Here is a tiny trained network, its code and every weight. The questions are about switching its units off for an input and a class, where a switched-off unit gives its printed mean instead of its output.

import numpy as np


def w(rows, s, z=0):
    codes = np.array(rows[::2]) - 128.0
    scale = np.full(codes.shape[1], s)
    scale[-1] = z or s
    return codes * scale


def norm(h):
    return h / np.sqrt((h * h).mean(-1, keepdims=True) + 1e-5)


def f(y):
    return y / 2 * (1 + np.tanh(0.7978845608 * (y + 0.044715 * y**3)))


def log_softmax(a):
    a = a - a.max(-1, keepdims=True)
    return a - np.log(np.exp(a).sum(-1, keepdims=True))


def net(x, mask):
    res = np.array(x, float).reshape(1, 5) / 4 @ E
    u = 0
    for l in range(4):
        y = f(norm(res) @ A[l][:, :-1].T + A[l][:, -1])
        res = res + np.where(mask[u : u + 8], y, B[l][:, -1]) @ B[l][:, :-1]
        u += 8
    return log_softmax(norm(res)[-1] @ U[:, :-1].T + U[:, -1])


A, B = {}, {}
E = w([
[58,199,59,149,72,130,70],'x0',
[134,202,124,53,185,236,152],'x1',
[228,185,27,211,170,82,193],'x2',
[104,156,105,2,99,18,208],'x3',
[8,106,110,177,164,146,211],'x4',
],0.00068)
A[0] = w([
[44,236,49,148,74,119,49,27],'0.n1',
[62,123,212,89,83,143,73,56],'0.n2',
[196,54,252,113,238,99,201,89],'0.n3',
[80,118,222,88,96,139,93,4],'0.n4',
[166,192,62,178,141,112,167,132],'0.n5',
[129,135,140,134,125,123,126,88],'0.n6',
[90,125,201,101,100,136,101,38],'0.n7',
[114,34,97,189,103,24,76,51],'0.n8',
],0.0028,0.0013)
B[0] = w([
[163,50,59,119,46,190,146,155],'0.n1',
[160,72,135,111,164,122,163,178],'0.n2',
[89,132,9,137,4,174,84,255],'0.n3',
[186,76,108,112,181,137,161,133],'0.n4',
[145,59,152,102,161,113,140,178],'0.n5',
[143,133,114,124,130,141,127,103],'0.n6',
[169,93,108,116,165,133,154,121],'0.n7',
[168,166,186,117,99,191,206,167],'0.n8',
],0.0031,0.00097)
A[1] = w([
[195,164,172,92,89,102,31,106],'1.n1',
[199,204,42,207,160,92,181,2],'1.n2',
[151,116,121,124,129,134,138,87],'1.n3',
[119,206,78,71,197,205,111,35],'1.n4',
[161,97,144,208,163,197,104,93],'1.n5',
[178,110,96,133,161,121,158,76],'1.n6',
[5,124,134,173,140,129,154,110],'1.n7',
[145,120,121,121,128,138,145,107],'1.n8',
],0.0033,0.00071)
B[1] = w([
[120,117,62,201,217,166,243,246],'1.n1',
[115,3,206,28,143,179,90,205],'1.n2',
[92,124,119,135,121,130,133,124],'1.n3',
[160,91,212,203,30,102,183,209],'1.n4',
[90,185,112,63,110,59,71,254],'1.n5',
[60,107,129,99,100,132,103,110],'1.n6',
[252,135,84,150,181,143,153,202],'1.n7',
[118,128,120,133,114,125,115,136],'1.n8',
],0.0026,0.00067)
A[2] = w([
[142,156,229,189,53,130,187,114],'2.n1',
[192,146,128,125,151,132,116,141],'2.n2',
[71,102,145,138,130,155,142,133],'2.n3',
[140,165,240,123,254,70,154,3],'2.n4',
[129,99,154,130,134,145,113,144],'2.n5',
[145,122,137,144,130,122,118,145],'2.n6',
[91,149,106,56,107,54,194,118],'2.n7',
[64,112,154,98,136,195,136,128],'2.n8',
],0.0027,0.0024)
B[2] = w([
[123,173,207,131,85,132,169,161],'2.n1',
[82,125,117,136,131,103,161,150],'2.n2',
[231,136,129,98,120,95,87,147],'2.n3',
[124,98,47,153,51,214,88,2],'2.n4',
[117,129,126,89,135,84,148,169],'2.n5',
[104,143,124,98,128,122,152,151],'2.n6',
[138,181,124,179,139,127,4,240],'2.n7',
[208,94,126,139,105,47,104,165],'2.n8',
],0.0024,0.00073)
A[3] = w([
[93,84,163,205,141,222,89,254],'3.n1',
[118,118,117,139,119,116,130,116],'3.n2',
[68,251,166,161,188,87,36,162],'3.n3',
[139,154,70,163,213,136,202,26],'3.n4',
[133,131,121,116,122,131,132,123],'3.n5',
[123,123,68,88,66,146,157,84],'3.n6',
[168,166,103,40,81,233,130,182],'3.n7',
[69,122,113,114,115,113,144,109],'3.n8',
],0.0024,0.00083)
B[3] = w([
[168,166,69,51,88,1,164,215],'3.n1',
[145,134,130,117,117,160,106,123],'3.n2',
[157,230,130,64,173,34,70,199],'3.n3',
[172,154,96,153,209,183,159,110],'3.n4',
[125,121,126,153,131,125,114,134],'3.n5',
[164,117,66,199,82,128,44,180],'3.n6',
[85,86,88,251,100,27,137,255],'3.n7',
[241,128,150,153,117,161,70,105],'3.n8',
],0.0019,0.0006)
U = w([
[136,2,163,50,162,112,106,180],'0',
[128,103,28,168,36,132,98,171],'1',
[130,232,126,84,176,62,64,182],'2',
[132,167,240,156,70,129,215,157],'3',
[156,140,66,169,231,179,208,160],'4',
[92,144,139,153,144,174,101,35],'5',
[72,148,160,139,157,220,96,2],'6',
[99,152,165,139,149,203,85,18],'7',
],0.0085,0.0042)

Each question gives the input, the list of numbers given to net, and the class t.
The units are the neurons (one row each of A and B). Each row of codes is followed by its name. A weight is (code - 128) times the scale printed after its matrix; where a second scale follows, it is the last column's (A, B and U).
mask holds one flag per neuron, layer by layer. A switched-off neuron (its flag False) gives its mean, the last column of its row in B, instead of its output. The means were averaged over made-up inputs and are rounded, as every weight is.
A unit's drop is (log p(t) with every unit on - log p(t) with that unit switched off) / (log p(t) with every unit on - log p(t) with every unit switched off).
The circuit of an input: a set's keep is (log p(t) with only the set's units on - log p(t) with every unit switched off) / (log p(t) with every unit on - log p(t) with every unit switched off). Starting from the 12 units with the biggest drops (on a tie, the unit counted first), units are removed one at a time, each time the one whose removal leaves the highest keep (on an exact tie, the one counted first), for as long as the keep stays at least 0.8.
circuit, biggest first: the units of the circuit, biggest drop first
k most important neurons: the k neurons with the biggest drops, biggest first
k most important neurons of layer l: the k neurons of layer l with the biggest drops, biggest first
input [-5,6,-7,0,8], class 4: circuit, biggest first	1.n7
input [7,8,6,-4,0], class 3: 3 most important neurons	1.n4; 0.n3; 0.n4
input [-1,7,-1,-7,-7], class 2: 2 most important neurons	1.n5; 0.n8
input [-6,-8,3,2,-8], class 3: 2 most important neurons	0.n8; 1.n7
input [-6,-7,3,-6,-8], class 4: 2 most important neurons of layer 0	0.n1; 0.n8
input [7,7,-4,-6,5], class 1: circuit, biggest first	0.n1; 3.n1
input [-5,-8,-4,2,0], class 3: 2 most important neurons	0.n8; 0.n1
input [7,-8,1,-8,1], class 2: 4 most important neurons	1.n5; 0.n3; 1.n4; 3.n3
input [-4,4,-6,-7,0], class 2: circuit, biggest first	1.n2; 3.n1
input [0,7,-8,-2,-6], class 0: 4 most important neurons	0.n2; 0.n8; 0.n4; 1.n7
input [-6,3,0,8,6], class 2: 4 most important neurons	2.n7; 0.n1; 1.n1; 3.n3
input [3,-6,-7,-5,-8], class 4: circuit, biggest first	1.n1; 1.n2; 0.n3
input [8,8,-6,-5,1], class 1: circuit, biggest first	0.n1; 3.n7
input [7,2,-1,6,-4], class 1: 2 most important neurons	0.n1; 1.n5
input [-3,1,-1,-3,-5], class 4: circuit, biggest first	1.n1
input [-6,2,-4,-6,-4], class 1: 2 most important neurons	0.n3; 2.n7
input [-3,-5,-5,-8,4], class 2: 3 most important neurons	1.n5; 1.n2; 1.n4
input [4,-7,2,3,-6], class 3: 2 most important neurons	0.n8; 0.n3
input [-1,1,-4,-7,-7], class 2: 3 most important neurons	1.n5; 1.n7; 3.n3
input [5,-2,1,-2,-6], class 4: most important neuron	1.n1
input [-5,-7,4,5,2], class 3: circuit, biggest first	0.n8; 2.n1
input [-2,-6,6,0,6], class 0: 2 most important neurons	1.n2; 1.n4
input [-1,4,-5,-7,0], class 2: 2 most important neurons	1.n5; 1.n2
input [8,5,-3,8,4], class 1: circuit, biggest first	0.n1; 3.n6
input [6,7,7,-7,5], class 0: 2 most important neurons of layer 0	0.n3; 0.n5
input [-5,0,-6,-3,-7], class 4: circuit, biggest first	1.n1; 1.n2
input [-4,-1,-1,-7,-6], class 2: circuit, biggest first	1.n5; 0.n1
input [-8,-1,6,0,1], class 1: circuit, biggest first	0.n3
input [-2,6,6,6,-2], class 0: 2 most important neurons of layer 1	1.n2; 1.n5
input [-5,-7,-2,4,-6], class 3: circuit, biggest first	0.n8; 2.n1
